Below is a small trained network, with its code and all its weights. Each question gives an input and a class and asks what happens when units are switched off, that is, made to give their printed mean instead of their output.

import numpy as np


def w(rows, s, z=0):
    codes = np.array(rows[::2]) - 128.0
    scale = np.full(codes.shape[1], s)
    scale[-1] = z or s
    return codes * scale


def f(y):
    return np.maximum(y, 0)


def log_softmax(a):
    a = a - a.max(-1, keepdims=True)
    return a - np.log(np.exp(a).sum(-1, keepdims=True))


def net(x, mask):
    res = np.array(x, float).reshape(1, 4) / 4 @ E
    y = f(res @ A[0][:, :-1].T + A[0][:, -1])
    res = res + np.where(mask, y, B[0][:, -1]) @ B[0][:, :-1]
    return log_softmax(res[-1] @ U[:, :-1].T + U[:, -1])


A, B = {}, {}
E = w([
[51,4,159,165,101,43,152,68,205,82,81],'x0',
[173,33,99,160,123,109,43,117,120,195,171],'x1',
[134,147,215,177,218,76,198,136,95,146,201],'x2',
[59,197,125,118,172,83,59,44,101,72,119],'x3',
],0.011)
A[0] = w([
[87,154,111,81,182,102,78,58,81,69,119,51],'N0',
[97,192,163,108,83,172,212,133,128,68,19,94],'N1',
[65,106,191,162,151,105,166,158,149,116,174,112],'N2',
[158,59,127,79,105,164,198,231,160,127,110,44],'N3',
[131,187,98,94,124,198,90,165,58,179,164,56],'N4',
[182,53,130,91,95,137,78,78,136,226,135,226],'N5',
[130,81,199,164,90,92,126,98,233,111,120,1],'N6',
[150,138,250,158,179,56,153,132,108,174,195,99],'N7',
[127,173,154,76,152,130,183,103,129,80,107,217],'N8',
[134,112,59,82,54,191,64,113,174,72,94,193],'N9',
[105,91,179,151,117,78,124,128,185,89,79,15],'N10',
[167,165,133,132,213,195,135,155,93,159,151,19],'N11',
[151,71,129,136,90,162,205,177,138,188,165,182],'N12',
[105,119,89,162,171,50,2,150,118,152,162,150],'N13',
],0.0093,0.0029)
B[0] = w([
[47,220,105,143,69,47,16,204,71,64,152,200],'N0',
[183,11,88,203,201,129,165,36,42,160,218,227],'N1',
[173,57,108,39,134,110,84,51,137,161,131,209],'N2',
[83,198,5,68,161,48,20,151,93,34,173,225],'N3',
[231,65,185,73,76,129,92,128,134,90,38,233],'N4',
[229,99,109,208,175,117,137,104,140,157,163,236],'N5',
[206,72,155,96,38,148,64,99,58,78,2,224],'N6',
[47,95,62,66,190,100,51,65,204,219,49,253],'N7',
[178,80,150,122,126,78,113,75,105,118,214,201],'N8',
[58,122,102,98,229,130,117,77,227,221,74,245],'N9',
[185,67,145,46,102,136,117,222,65,91,87,211],'N10',
[176,52,185,108,124,146,48,162,105,212,67,215],'N11',
[113,213,81,139,109,31,100,157,117,60,221,241],'N12',
[231,154,101,184,154,110,107,92,98,67,242,207],'N13',
],0.007,0.013)
U = w([
[183,88,173,78,51,157,91,160,80,121,58,53],'0',
[86,129,105,86,201,122,111,87,206,178,98,163],'1',
[105,205,95,126,100,51,90,172,88,71,182,82],'2',
[186,92,121,211,174,124,163,83,68,133,196,125],'3',
[146,128,136,127,133,104,134,97,145,137,164,200],'4',
[9,182,173,171,49,219,158,201,152,166,76,2],'5',
[60,217,183,184,67,176,203,214,211,115,56,2],'6',
],0.011,0.0053)

Each question gives the input, the list of numbers given to net, and the class t.
The units are the neurons (one row each of A and B). Each row of codes is followed by its name. A weight is (code - 128) times the scale printed after its matrix; where a second scale follows, it is the last column's (A, B and U).
mask holds one flag per neuron, in row order. A switched-off neuron (its flag False) gives its mean, the last column of its row in B, instead of its output. The means were averaged over made-up inputs and are rounded, as every weight is.
A unit's drop is (log p(t) with every unit on - log p(t) with that unit switched off) / (log p(t) with every unit on - log p(t) with every unit switched off).
The circuit of an input: a set's keep is (log p(t) with only the set's units on - log p(t) with every unit switched off) / (log p(t) with every unit on - log p(t) with every unit switched off). Starting from the 12 units with the biggest drops (on a tie, the unit counted first), units are removed one at a time, each time the one whose removal leaves the highest keep (on an exact tie, the one counted first), for as long as the keep stays at least 0.8.
circuit, biggest first: the units of the circuit, biggest drop first
most important unit: the unit with the biggest drop
top k neurons: the k neurons with the biggest drops, biggest first
drop of u: that unit's drop, to one decimal
input [-5,-2,3,-8], class 2: most important unit => N12
input [0,2,-4,5], class 2: top 2 neurons => N0, N7
input [-4,-8,0,-7], class 3: top 2 neurons => N1, N0
input [5,8,-3,6], class 3: top 2 neurons => N13, N5
input [0,6,-6,3], class 1: top 2 neurons => N9, N1
input [0,-8,5,-3], class 3: top 3 neurons => N1, N9, N8
input [1,1,8,7], class 1: top 2 neurons => N7, N12
input [1,5,-3,-1], class 3: top 3 neurons => N7, N5, N13
input [4,2,-4,-8], class 2: top 2 neurons => N3, N12
input [6,-5,1,-1], class 0: top 2 neurons => N6, N10
input [0,6,1,-8], class 2: top 2 neurons => N12, N3
input [-4,8,-6,-8], class 2: top 3 neurons => N3, N12, N1
input [8,7,0,-1], class 0: top 3 neurons => N6, N10, N1
input [5,5,-3,3], class 0: top 4 neurons => N6, N1, N10, N12
input [6,0,2,-8], class 2: top 3 neurons => N12, N3, N4
input [-5,1,-7,-8], class 2: circuit, biggest first => N3
input [-7,-4,0,1], class 0: drop of N4 => 0.2
input [-3,-1,8,-8], class 1: drop of N11 => 0.2
input [8,8,3,6], class 0: drop of N10 => 0.5
input [2,-8,6,5], class 3: circuit, biggest first => N1
input [1,-2,-3,7], class 2: drop of N0 => 2.6
